In the rows, zero is written as 128.
Each row is followed by its class number.
[134 151 175 119 110 112 124  83 100 152 130 164 166 109 145 111 135 149
 106 197  67 116 164 134 150 106 104  98  98 105  87 115  70 120 119 146
 127 160 101 171 128 115 115 136 160  98 156]  5
[101 139 113 124 160  96 167 155 118 115 138 119 148  95 172 131 115 165
 125 123 178 134 122  70  80 144 156 177 142 147 105  99 103 172 137 174
 124 122 120 104  91 122 116 140 177 158 104]  6
[119 143 158 164 112 113 120 150  93 123 120  93 167 130 111 109 160 233
 170  93 149  76 162 184 126 104 171 126 192 135 123 109 150 157 121  86
 142 125 150 108 151 117 106  93 168 143  86]  4
[128 124 133 110 190  98 143 150 140 128 146 142 111 113 191 160 145 146
 163 158 106  76  97  76 140 130 191 146 171 110 145 152 152 230  57  97
 134 138 103 105 131 115 130 104 111 116  82]  11
[ 88 143 160 143 178 110 169 144 138  75 123 122 150 183  79 100 139 170
 140 123 135  86 151 134 130 135 134 124 194 108 131 116 144 166 100  99
 155 109 160 164  96  63 143 117 193 197 103]  4
[141 132  99 171 138  78 162 163 128 136  99 122 167 180 141 160 125 126
 139 177 147 134 131 121 119 125 175 168 191 150 156 117 116 121 135 117
 113 154 152 117 140 104 142  73 121 147 187]  10
[ 73 145 113 185  74 120 151 180 173 104 156 141 107 125 183 127 146 200
 155 167 148 120 127  85 102 145 164 119 149 120 161 104 219 132 152 146
 158 106 123 163 130 153 121 137 184 179  93]  6
[119 135 100 143 215  92 167 145 110 108 150  96 133  97 121 147 134 209
 142  99 148  88 136 100 128  98 161 125 155 155 122 118 191  93 153 120
 128 143 143 120 157 133 148 133 129 131 131]  8
[143 158 113 117 105 119 219 180 161 135 112  77 144 144 125 179 106 154
 156  42 105 111 151 222  44 116 124  99 156 106 123 167 154 128 156 100
 121 137 134 163 117 133 179 131 122 128 135]  7
[130 138 146 139  78 128 180 134 162 134 148 128 159 154 159 151  89 180
 133 131 126  95 147 225 107  93 136 191  97 126  73 135  79 139 150 157
 127 127 121 130 130 137 112 110 144 149 139]  6
[133 130 114 166 114 100 149 157 129 119  99 136 129 161 144 124 125 127
 169  77 110  98  95 112 120 131 140 174 163 119  97 109 116 160 102 137
 120 137 130 135 140 117 135 127 172  95 166]  3
[100 107 139  75 152  97 211 144 128 131 172 157 130 185  84 163  91 144
 139 123 108 104 125 127 110 120  92 144 108 113 121 126 133  71 196 141
 114  97 119 151  60  62  69 195 172 169 169]  5
[125 124 119  67 140 132 156  85 161 123 100 162 128 162 104 147 116 126
 132 119 113 121 102 101 101 128 100 116 116 136  89 190 149  84 182 136
 146  93 112 123 139 131 121 184 164 170 169]  2
[126 137  90 129 150  81 166 170 120  74 132 109 167 172 142  74 133 163
  85 127 157 149 167 146 120 166 152  99 216 196  83 156 131 122 115  69
  87 177 122 161 140  72 118 133 187 122 124]  2
[115 108 123 176 105 131 187 191 125 131 141 152 156  87 139 124 101 158
 119  65 182 112 126 164 166  85 133 154 115 167 103 110 177  68 121  86
 147 138 128  95 167 118  72 111 139 125  88]  11
[ 72 117 116 167 143  48 164 167 134 124  99 124 145 134 187 116 126 121
 137 172 196 122 135 141 173 139 154 128 163 141 101 114  89 137  73 123
 109 139 141 143  78  98 156 124 209 114 106]  6
[157  72 155 173 106 112 158 100 128 101 120 142 122 178 178  96 113 146
 119 151 212 141 149  74 159 149 164 103 161 160 154 154 147 101 164 152
 143 121 164 148 114  86 157 126 158 170 171]  10
[128 122 176 118 115 112 175 126 186 110 133 123 147 167 178 133 105 238
 124 101 131  92 148 146 152 118 144 176 141 149 106  79 127 117 142 134
 174 110 120 142 169 142 112 106 167 136 143]  2
[149 149 151 106 102 131 118 111 150 133 133 158 130 128 119 140 137 112
  87 157 106 114 146 153 137  98 125 117 129 163 123 143 100 157 157 115
 110 149  90 136 172 149 131 111 119 113 161]  0
[162 155 141 136  91 104 134 127  97  71 130 177 139 134  95 101  80 178
 154 113 120  55 149 166 127  99 153 159 105 112  89 117 109  55 182 143
  95  91 152 125 175 144 138 119 165 109 137]  3
[142  91  80 119 153 127 199 152 152 109 114 157 121 102  84 120 133 106
 163 103 130 154  85 143  96 152 113 155 104 128 111 147 115 116 127 133
 103 129 176 109 109 153 146 190 117 143 162]  9
[122 118  83 180 172  87 195 181 122 117 120  57 168 117 117 121 123 144
 146  19 105 107 125 103  95 127 113 133 114 151 129  94 156 147 141 147
 136 121 154 118  59  39 121 167 172 136  68]  10
[136 130 146  97 207  76 196 144  94 100 119 110 155 149 131 138 101 143
  95 154 159 104 148 140 140 135 169 105 164 181 117 137 140 146 139 107
  94 132 193  94 156  94 183 118 142 118 129]  10
[137  85 126 130 115 124 125 136 121 171 131 155  99 169 107 141 124 149
 161 122 122 134 120 152 122 123 130 141 164 118 113  70 167 164 114 103
 133 185  92 132 118 147  64 143 180 103 167]  11
[112 126 136 172 130 101 176 191  66  94 132 123 194 120 142  99 136 186
 156 100 151 147 123 155  87  83 172 122 149 155 121 109 129 126 123  85
  54 162 222 129 158 118 104 133 163  96 150]  0
[142 142 109  68 185 115 111 130 158 124 158 101 131 142 165 139 162 171
 141  80 160  74 132 103 125 120 125  99 177 147 169 133 146 123 129  55
 105 130 177  71 110 111 162 112 172 168  73]  5
[ 86 112 157 148 128  69 196 208 131 147 123  96 176 184 110 127 118 114
 126  86 119 157 125 169 145 163 153  99 176 170 135 114  90 176 136 128
 103 121 111 138 112  79 104 119 198 139 161]  1
[ 96 103 145 183 164 116 135 141 138 131 148 102 156  95 134 136 150 238
 142  94 123 108 137 156 121  68 153 127 176 143  69  79 126  67 183 163
 133 150 105 176 124 126  95 129 137 125 135]  11
[105 118 148 136  98 113 185 141 160 131 101 159 147 133 126 135 127 127
 115 177  79  89 144 150 142  85  94 131  91 123 135 130 106 121 113 134
 139 144 116 176 110 121 106 183 154 134 116]  8
[125 148  97 133 108  99 186 160 117 110 101 156 159 116  89 114 138  90
 144 132 136 145 124 145  73 161 121 168 148 135 110 150 116 166 115 144
 106 128 115 133  84 131  73 170 206 153  98]  7
[ 99 153  71 182 126  94 151 200 162 102 147 134 150 162 111 143 125 151
 134  83 122 128 139 131  89 108 149 140 131 108 115 126 198 179 110  78
 150 177  84 145 102 146 115 135 196 153  89]  7
[126 154 116 143 136 122 116 127  98 141 152 117 140 174 103  99 129 122
 128 106 143 107 156 149 136 103 124 171 202 145 135 111 156 107 102 120
 129 138 123 155 146  68  92  97 156 123 186]  3
[138 145 149 156 106  95 114 157  99 129 138 188 155 135 127 114 133  98
 112 175  83 105 156 162 136  88 131 136 113 118 149 108 102 167  99 126
 129 144 121 134 127 127  98 153 157  77 152]  9
[ 95 124 116 172 199  84 154 171 153  98 109 135 151 133  97 145 125 170
 128 152 174  87 128 132 136 133 138 124 193 151 124 116  80 142 158  95
 104 157 138 144  95  58 102 117 194 133 106]  5
[122 132 117  98 155  96 151 123  98 115 166 129 152  81 114 140 124 172
 188  52 172  79 102  90 111 152 184 130 159 142 108 169  86 110 166 131
  66 129  87 161 139 100  78 131 200 111  98]  3
[113 147 135  85 130 104 128 144 128 139 139 166 146 147 121 138 113  90
  95 121  78 112 139 161 159 133 123 118 118 125 104 124 115 136 111  98
 119 165  95 139 121 112 120 152 143 116 120]  5
[127  97 152  92 218  82 133 170 129  88 127 151 133 171 154 163 111 168
 116  97 120 104 129 111 103 106 197 176 162 164 148 132 153 155 186 128
 123 147 117 142  84 106 115 174 142 124 140]  0
[ 61 102 133 156 122  65 167 155 101 117 120 135 146 139 119 147 113 185
 114 207 215 125 168 127 118 116 111  93 122 156 109 108 121 131 148 103
 139 173 140 141  99  96 124 133 120 159 100]  6
[141 129 122 154 124  69 167 153 166  97 124 117 133 181 146 138 114 114
 135 102 131  77 128  76 127 111 126 124 149 144 133 145 141 166 154 132
 154 101 123 110 131 103 128  83 178 125  63]  0
[112 138 132 135 103 103 151 170 128 111 118 162 171 150 101 124 151  99
 121 137 111 123 144 155 148 129  94 152 155 127 140  82  72  98 102 113
 124 147 136 170 126 115 116 120 149 133 136]  5
[126 157 148 130 121 124 158 148 106 141 147 136 163 111 131 122 150  68
  81 178 103 153 154 136 139 120 124 106 150 121 114 147  80 127  92 118
 122 162  78 159  91 107 112  95 145 115 110]  4
[ 98 153 174 165 115 109 166 142 166 127  58 140 144 139 127 160 120 124
 141 116 145 104 113 181  98 126 131 146 145 152 113 145 132 105 184 150
 109  90 129 137 114 116 118 130 203 155 148]  7
[101  90 168 159  67 129 167 178 175 113  93 164 142 162 132 105  85 115
 130  40 140 159  87 100 130 173 115 161  74 117 113  94  68 111 116 119
 141 102 115 114  88  92 114 144 143 197 128]  9
[137  67 161 145 142  93 176 129 149 123 137 100 136 202 125 116 111 225
 151 165 135 128 180 118 133 122 155 129 105 121 136  82 152  78 135  98
 119 169 115 159  31  84 120 114 202 211  99]  10
[ 96 135 131 142 117 122 137 153 155 121 140 170 138  96 117 115 137  99
  84 214 103 158 129 109 163 121 101 145 106 109 141 122  98 130 133 119
 120 124 111 156 118 130 153 136 122 114 154]  1
[ 88  93 102 127 213 117 178 157 155  59 103 111 115 139  79 111 145 143
 137 102 153 103 114  73 127 124 107 133 189 167 154 111 168  88  79 100
 144  92 150 133 153 115 113  92 148 174  93]  5
[143 109 137 163 159 119 152 165  82 113 146 150 136 189 143 149 109 156
 132 195 217 130 143 142 118  95 163 169 163 117 151 168  90 207 113 103
 112 131 147 134  97  95  93 141 187 110 193]  0
[136 118  74 127 139  93 149 121 173 136 151 110 166 191 115 144 114 148
 105 121 158 138 137 111 120 148 179  92 157 180 103 182 126 155 195 109
  99 191  86 151 156 112 134 116 197 162 147]  10
[ 93 129 152 125  64 137 179 114 157 108 147 144 138 160  94 123  81 137
 126 137 176 103 148 143 101  91 146 192  93  96 104 162 126 208 142 140
 130  80 118 124 147 140 113 118 193 151 121]  4
[124 144 148 119 127  97 151 137 126 155 121 156 144 143 133 163 158  73
 106 181  96 125 119 125 153 120  90 122 136 129 140 144 106 163 113 129
 151 129 127 133 137 118 139 135 140  81 182]  8
[112  86 140 144 178  82 181 127 147  89 100 105 150 183 127 127  99 168
 154  92 168 133 153  83 110 128 157 141 114 146 134 126 157 121  83  85
 151 164 115 136  97  84 119  71 140 195 101]  2
[129 131 118 112 136 116 145 161 178 128 147 125 163 164 154  83 155 152
 131 128 117 151 109 130 180 164 129 156 129 116 124 107 126  78 115 103
 123 123 196 144 174 138 191 128 168 114 154]  9
[ 96 133 120 132 161  95 168 222 105 132 127 140 141  99  83 124  82 183
 111 100 154 123 157 117 111  88 170 105 178 113 149  46 163 189 136  77
 155 169 156  81  99  84 163 150 125 142 135]  6
[ 92 146 144 166 134 101 170 161 120 120 118 107 147 136 122 130 132 180
 153 122 111 103 133 174 125  94 151  97 103 123 122 134 158 151 101 100
 108 122 145 142 144 115 154 144 126 143 157]  7
[145  91 119 133  69 115 180 147 133  84  89 200 153 119 126 105 131 133
 122 183 108 149 107 144  99 131  94 176 110 152  96 122  69  87 132 117
  90 105 149 114 101 144  68 162 193 119 139]  10
[141 139 141 127  64 104 155 170 140 136 111 217 153  88 135 126 103 104
  97 168 112 110 149 139 161 128 127 135  94 116 141 122  98 156 152 117
 160 166 102 143 110 101 143 161 134 109 116]  6
[107 101 158 150 183  88 168 125 109  97 116  94 147 168 109  85 114 205
 151 116 161 105 157  99 118  96 155 133 156 161 121  62 121  89 101 128
  96 150 155 148 128  94 119  79 185 166 146]  3
[ 91 131 119 143 189  86 182 138 149 106 120 123 146 135 102 126  74 138
 137  94 106 110 136 142 132  96 166  87 118 120 125 114 178  75 109 122
 136 141 151 140 126 125 125 109 165 149 104]  8
[151  98 101  64 148 113 126 120 166 121 146 105 181 205  91 129 103 131
 120  52 165 119 139 140 114 123 118 172 122 120 100 133  58 205 131 122
 145 153 134 137 168 143 152  98 175 114 100]  11
[ 86 151 162 132  79 131 130 131 137 143 114 162 164  86 117 104 157  87
 111 180 108 187 117 107 133 126 101 112  75 116 112 116 142 110 124 115
 120 137 152 133 125 143 121 121 163 126  85]  0
[135 108 109 106 154 106 124 152 107 177  86 135 178 165  88 142  82  97
 174  56 130 118 115 184 137 127 174 130 113 115 134 141  94 134 105 135
 139 125 109 104 113 108  74 137 182 148 115]  11
[112 100 132  97 102 118 173 184 129 138 100 151 150 128  44 110 122 171
 139 132 175 175 130 119  94 166 155 131 169 120 109 122 111 187 177 145
 152 130 132 132 123 143 122 173 219 132 143]  3
[140 108 100 154 142 119 192 205  92 123 120 106 142 123 162 116  89 173
 112 108 150 171 120  89 114 128 162  84  76 149 102 108 104 109  95 120
 116 168 128  92 135 152 144 129 129 133 137]  3
[153 136 166 142  62 166 183 140 140 126  76 168 131 145 175 112  97 117
 162 113 119 113  90 132  93 128 116 142 152 111 121 127  87  77 111 113
  88 110 154 122 128 109 119 106 183 167 162]  6
[ 98 100 116 133 177  64 130 142 131 103 129 125 122 192  93 142 130 186
 180 135 128 130 136 150 107 119 162 120 169 117 132  77 156  87 114  99
 110 144 147 132  86 156 107 113 193 156 154]  8
[103 135 146 151 211 105 166 177 119 104 144 166 132  85 121 154 140 168
 121 114 166 113 139 128 125  85 194 122 202 150 132 126 185 104 152  92
 137 136 105 105  65 117 104 125 196 158 134]  4
[ 98 122 119  87  83  79 138  94 162 110 138 193 151 116  93  96 124 130
 123 113 155 151 162 139 116 125 125 156 101 142  95 116 107 111 135 136
 128 133 101 147  95 148 123 136 194 163 163]  3
[104  89 163 141  81 140 174 163 181 122 103 143 143 109 144 127 100 164
 131  63 155 157 111 151 109 120 125 156  82 124  86 140 122 122 132  87
 137  98 116 110 119 106 141  96 138 147 133]  11
[112  85 197 143 170 100 164 126 135 116 108 127 168 158 124 168  98 181
 143  94 138 153 145 151  96 121 171 140  94 134 107 132 154 128 194 157
 178 182 156 158  81 111 127 116  80 174 108]  0
[101 116 195 108 120 128 165 105 140 111 104 111 127 182 175 111 107 146
 110  75 132 122 142 180 123 133 106 113 147 151 125 104 146 109 108 127
 155  96 183 139 117 102 140 115 125 150 160]  4
[140 126 143 123  99 146 158 154 148 136 106 160 153  71  98 121 137 114
  97 164  89 164 124 176 131 119 117 129  68 145 106 145  85 159 137 111
 106 155 111 136 140 143 113 141 134  85 127]  0
[ 71 134 162  87 191  92 130 139 128 118  94  90 156 192  82 174 139 169
 133 126 176 109 159 108  79 103 125  95 146 139 148 118 165 135 176  87
 118 134 154 140 117 112 173 145 198 164 113]  2
[ 91 114 157 136 125 102 176 208 125 112 114 119 133 166 150 152 126 132
  75 135 207 167 165 165 111 151 126 134 195 197 118 141 144  93 150 111
 154 108  81 143 100  97 120  92 177 149 147]  6
[ 83 122 174 105 134  80 136 130 178 147  42 143 142 139 122 157 128 139
 128  82  71  85 158 166 131  90 144 126 164 129 127 111 163 124 141 156
 199 118 101 156  96 142 164 179 154 161 135]  8
[ 67 130 151 186 187  98 153 139 113 134 131 127 166 125 104 116 171 150
 140 232 136 145 137 113 147 107 126 133 198 121 134 131 167 124 125 103
 112 160 157 193 128  86 121 105 187 109 159]  1
[114 123 115  80 141 108 171  94 118 135 140 159 147 174  79 126  87 139
 165 107 113 136 133 165 130 127 167 159  74 115 131  67 122 112  85 119
  95 178 137 140 138 175 107 132 133 193 200]  4
[ 97 101 148 163 156 147 181 201 148 137 124  90 123 169 125 132  76 174
 129 150 133 127 117 170 137 130 171 176 219 133 156  83 150 129 123  91
 101 167 154 141 142  97  78  96  96 139 121]  1
[134  83 154 133 175 122 171 136 107 134 159 102 152 165  68 131 150 163
 131  81 171 131 147  96 164  95 130 189 112 150 116 121 165 167  99  76
 150 133 101  98 113  74 147 103 173 178 166]  10
[119 148 105 127 125 100 109 144 124 123 136 163 171 113 151 127  91 134
 158  98 105 123  95 144  94 144 181 182  74 115 124 169 129 123 154 129
 105 108 150 101 146 111  84 145 118 103 122]  9
[100 105 106 101 120 124 109 117 131 143 139 173 132 122  99  98 140 117
 162  84 166 141 104  90 147 156 164  57 125 141 158 173 197 180 112  89
 154 139 121 118 143 116 109 159 205 169 121]  6
[129 136 135 138 120 101 169 162 106 138 110 123 159  99 137 119 122 124
 110 180 111 141 172 141 114  99 121  92 120 134 144 118 100 116  83 124
 146 138  94 153 123 113 121  73 147 102 126]  6
[141 133 167 160 106 124 215 145  89 152 147 115 146 144 176 129 107 166
 148 120 173 116 141 164 152 131 144 109 126 150 125 107 132 101 108 155
 130 148 173 146 164 126 116 110 153 120 162]  3
[152  97 119  90 177 122 173 131 199 137 154 135 109  96  95 103 140 212
 170 156 110 134 114  95 114 177 169 144 121 147 193 111 148 174 160 118
 109 148 126 141  96  75  89 116 179 141 155]  3
[102 126 137 104 100 110 212 155 180 101 127 142 117 161 173 170 108 133
 154  56  97  59  86 162  88 128 107 166  94 154 106 149 130 156 157 145
  80  67 133 124 128 126  98 187 209 123 133]  5
[135 125 125  82 122 121 147 158 142  99 109 132 156 152 111 149 106 112
 127  35  90 131 105 146  58 119  96 179 109 137 123 118  86  99 136 109
 111  99 138  84 103 130  98 123 137 144 123]  8
[ 92 110  73 105  88  98 168 119 135 103 141 113 161 231  91 174 133  93
 135 115  87 123  86 184  66 143  91 109  93 184  69 170  73 171 142 152
  72 126 132 137 173 169  68 175 136 153 140]  10
[133 156 106 141 114 113 156 159 151 134 120 113 142 165 125 107 133 122
 122 139  93 116 131 111 155 154 105 139 127 112 109 105  98 129 105 149
 147 138 117 164 140 109 169 127 150 131 129]  3
[143 123 134 118 144 137 156 140 151 165 119 107 135 130  98 185  94 171
 150  88 128 134 106 161  87 122 138 144 120 126  85 101  40 128 153 147
 117 143  64 125 132 169  81  78 190 101 168]  3
[103 115 117 107 184 106 165 149 130 125 123 132 125 178 117 138 107 164
 143 126 162 160 128 121 122 165 141 163 152 130 101 108 174  38 135 124
 140 148 117 173 105 127 118 122 195 152 162]  3
[ 82 144 153  89  89 125 188 157 146 125 116  97 152 151 115 142  87 145
 127  17 124  90 155 178  86 109 159 129 160 129 117 109 141 143 127 117
  97 157 132 169 153 146 157 171 134 175 100]  8
[ 95 111 107 108 184 137 178 174 167 129 108  69  84 163  76 135 147 130
 170 168 156 141  95 183 105 176 107 124 165 112 127 104 133 123 101 107
  76 100 214 104 106 158 172 151 159 151 105]  9
[111 141  89 144 167 125 141 149 141 137 112 140 182  98 146 156  84 115
 132 117 138 137  90 144 112  89 186 162 123 116 110 166  46 156 114 147
 117 141 137 113 128 134  86 131 102 127 129]  0
[168 118  93 143 152 115 203 179 148 101 121 139 162 154 119 167 120 101
 144  58 112  99 119 109  98 127  80 186  81 121 133 133  79 122 138 155
 160 128 115 127  70 112 111 143 169 160  95]  5
[135 102 139 160 187 128 158 136  99 114 120 123 137 120  77 132 139 147
 139 171 133 113 120  88 160  72 123 146 138 128 120  97 158  19 144 143
 145  80 149 104 137 142 113  98 179 129 120]  10
